Below are the code and all the weights of a small trained network. Each question names an input and a target symbol and asks about switching units off, where a switched-off unit gives its printed mean instead of its output.

import numpy as np


def w(rows, s, z=0):
    codes = np.array(rows[::2]) - 128.0
    scale = np.full(codes.shape[1], s)
    scale[-1] = z or s
    return codes * scale


def norm(h):
    return h / np.sqrt((h * h).mean(-1, keepdims=True) + 1e-5)


def f(y):
    return y / 2 * (1 + np.tanh(0.7978845608 * (y + 0.044715 * y**3)))


def softmax(a):
    e = np.exp(a - a.max(-1, keepdims=True))
    return e / e.sum(-1, keepdims=True)


def log_softmax(a):
    a = a - a.max(-1, keepdims=True)
    return a - np.log(np.exp(a).sum(-1, keepdims=True))


def net(x, mask):
    ids = ['Δγεζτψ'.index(c) for c in x.split()]
    T = len(ids)
    res = E[ids] + P[:T]
    q, k, v = (norm(res) @ M[0].T for M in (Q, K, V))
    z = softmax(np.where(np.tri(T) > 0, q @ k.T / 4**0.5, -1e9)) @ v
    res = res + np.where(mask[0], z, O[0][:, -1]) @ O[0][:, :-1]
    y = f(norm(res) @ A[0][:, :-1].T + A[0][:, -1])
    res = res + np.where(mask[1:25], y, B[0][:, -1]) @ B[0][:, :-1]
    return log_softmax(norm(res)[-1] @ U[:, :-1].T + U[:, -1])


Q, K, V, O, A, B = {}, {}, {}, {}, {}, {}
E = w([
[69,136,70],'Δ',
[146,198,150],'γ',
[169,182,143],'ε',
[53,152,113],'ζ',
[60,135,91],'τ',
[2,111,83],'ψ',
],0.017)
P = w([
[128,127,137],'0',
[131,126,110],'1',
[122,108,137],'2',
[125,173,119],'3',
[142,108,106],'4',
[107,138,178],'5',
[123,181,100],'6',
[166,78,135],'7',
[107,139,202],'8',
[141,145,45],'9',
[178,85,173],'10',
[100,254,122],'11',
[184,94,80],'12',
],0.016)
Q[0] = w([
[159,255,120],'h0',
[178,176,195],'h0',
[161,82,35],'h0',
[129,26,119],'h0',
],0.016)
K[0] = w([
[179,130,7],'h0',
[154,196,91],'h0',
[175,13,185],'h0',
[104,110,219],'h0',
],0.014)
V[0] = w([
[144,120,26],'h0',
[6,64,123],'h0',
[114,119,122],'h0',
[168,81,73],'h0',
],0.012)
O[0] = w([
[222,73,135,176],'h0',
[169,227,100,254],'h0',
[144,130,125,145],'h0',
[164,2,74,86],'h0',
],0.0084,0.0074)
A[0] = w([
[144,140,100,173],'n0',
[74,103,186,26],'n1',
[255,132,143,112],'n2',
[137,137,102,56],'n3',
[136,96,124,179],'n4',
[90,93,175,43],'n5',
[75,158,145,94],'n6',
[87,61,156,86],'n7',
[137,58,65,148],'n8',
[76,149,174,65],'n9',
[247,137,206,135],'n10',
[135,125,202,125],'n11',
[131,66,215,78],'n12',
[4,106,68,160],'n13',
[110,149,91,87],'n14',
[116,86,157,60],'n15',
[184,210,108,199],'n16',
[80,191,185,121],'n17',
[116,125,121,120],'n18',
[134,118,130,79],'n19',
[171,166,203,106],'n20',
[77,125,127,90],'n21',
[125,120,98,91],'n22',
[98,130,163,3],'n23',
],0.015,0.0056)
B[0] = w([
[129,116,146,160],'n0',
[109,184,147,127],'n1',
[101,61,138,156],'n2',
[137,142,146,126],'n3',
[134,130,144,126],'n4',
[130,157,149,124],'n5',
[133,110,111,160],'n6',
[141,141,169,127],'n7',
[157,129,134,135],'n8',
[122,111,91,143],'n9',
[68,2,98,158],'n10',
[168,140,123,135],'n11',
[142,129,188,135],'n12',
[85,76,134,186],'n13',
[135,124,140,152],'n14',
[144,139,144,122],'n15',
[130,84,136,251],'n16',
[151,108,107,198],'n17',
[134,123,124,128],'n18',
[131,141,111,117],'n19',
[132,100,71,150],'n20',
[126,107,120,133],'n21',
[134,133,134,125],'n22',
[92,126,95,120],'n23',
],0.015,0.013)
U = w([
[84,34,162,47],'Δ',
[65,192,100,252],'γ',
[114,123,174,245],'ε',
[245,25,151,109],'ζ',
[180,161,101,108],'τ',
[208,132,81,64],'ψ',
],0.012,0.0039)

Each question gives the input, a string of symbols that net reads in full, and the target symbol t.
The units are the heads (4 rows each of Q, K, V and O) and the neurons (one row each of A and B). Each row of codes is followed by its name. A weight is (code - 128) times the scale printed after its matrix; where a second scale follows, it is the last column's (O, A, B and U).
mask holds one flag per unit, heads first, then neurons. A switched-off unit (its flag False) gives its mean, the last column of its rows in O or B, instead of its output. The means were averaged over made-up inputs and are rounded, as every weight is.
A unit's drop is (log p(t) with every unit on - log p(t) with that unit switched off) / (log p(t) with every unit on - log p(t) with every unit switched off).
The circuit of an input: a set's keep is (log p(t) with only the set's units on - log p(t) with every unit switched off) / (log p(t) with every unit on - log p(t) with every unit switched off). Starting from the 12 units with the biggest drops (on a tie, the unit counted first), units are removed one at a time, each time the one whose removal leaves the highest keep (on an exact tie, the one counted first), for as long as the keep stays at least 0.8.
circuit, biggest first: the units of the circuit, biggest drop first
k most important neurons: the k neurons with the biggest drops, biggest first
drop when u is switched off: that unit's drop, to one decimal
input Δ ζ ε ψ ε τ ζ ζ, target ψ: circuit, biggest first -> (h0, n10, n13)
input ψ ψ ε ε Δ τ Δ Δ, target γ: circuit, biggest first -> (h0, n10)
input τ Δ τ ε Δ ζ τ, target ζ: circuit, biggest first -> (h0, n16, n10)
input ζ ζ Δ Δ τ ζ ζ, target ψ: 4 most important neurons -> (n10, n16, n13, n2)
input Δ ψ ζ ψ ψ ψ, target γ: 3 most important neurons -> (n10, n2, n16)
input γ Δ Δ ψ ζ, target ζ: 3 most important neurons -> (n16, n10, n13)
input ψ τ ε ζ Δ τ ψ τ τ ψ ζ τ, target τ: most important neuron -> (n10)
input γ ε ζ ψ ψ ψ Δ Δ, target τ: 3 most important neurons -> (n10, n13, n2)
input ζ ζ Δ, target γ: 3 most important neurons -> (n10, n2, n20)
input ζ Δ ψ ζ τ τ τ, target ψ: 3 most important neurons -> (n10, n13, n16)
input γ Δ ζ ζ, target ζ: 3 most important neurons -> (n16, n13, n10)
input ζ τ Δ ζ ζ ψ γ Δ ζ Δ ψ, target γ: drop when n10 is switched off -> 0.2
input Δ τ ψ ε ε ε ζ ψ γ γ ε ε, target ζ: drop when n12 is switched off -> 0.0
input ε ζ Δ γ ζ τ ζ ε ζ, target γ: drop when n16 is switched off -> 0.3
input ε τ ζ τ Δ γ ψ ψ Δ ψ ψ ζ, target τ: drop when n10 is switched off -> 0.3
input Δ Δ Δ τ Δ ψ τ τ ζ ψ γ ε, target ζ: most important neuron -> (n13)
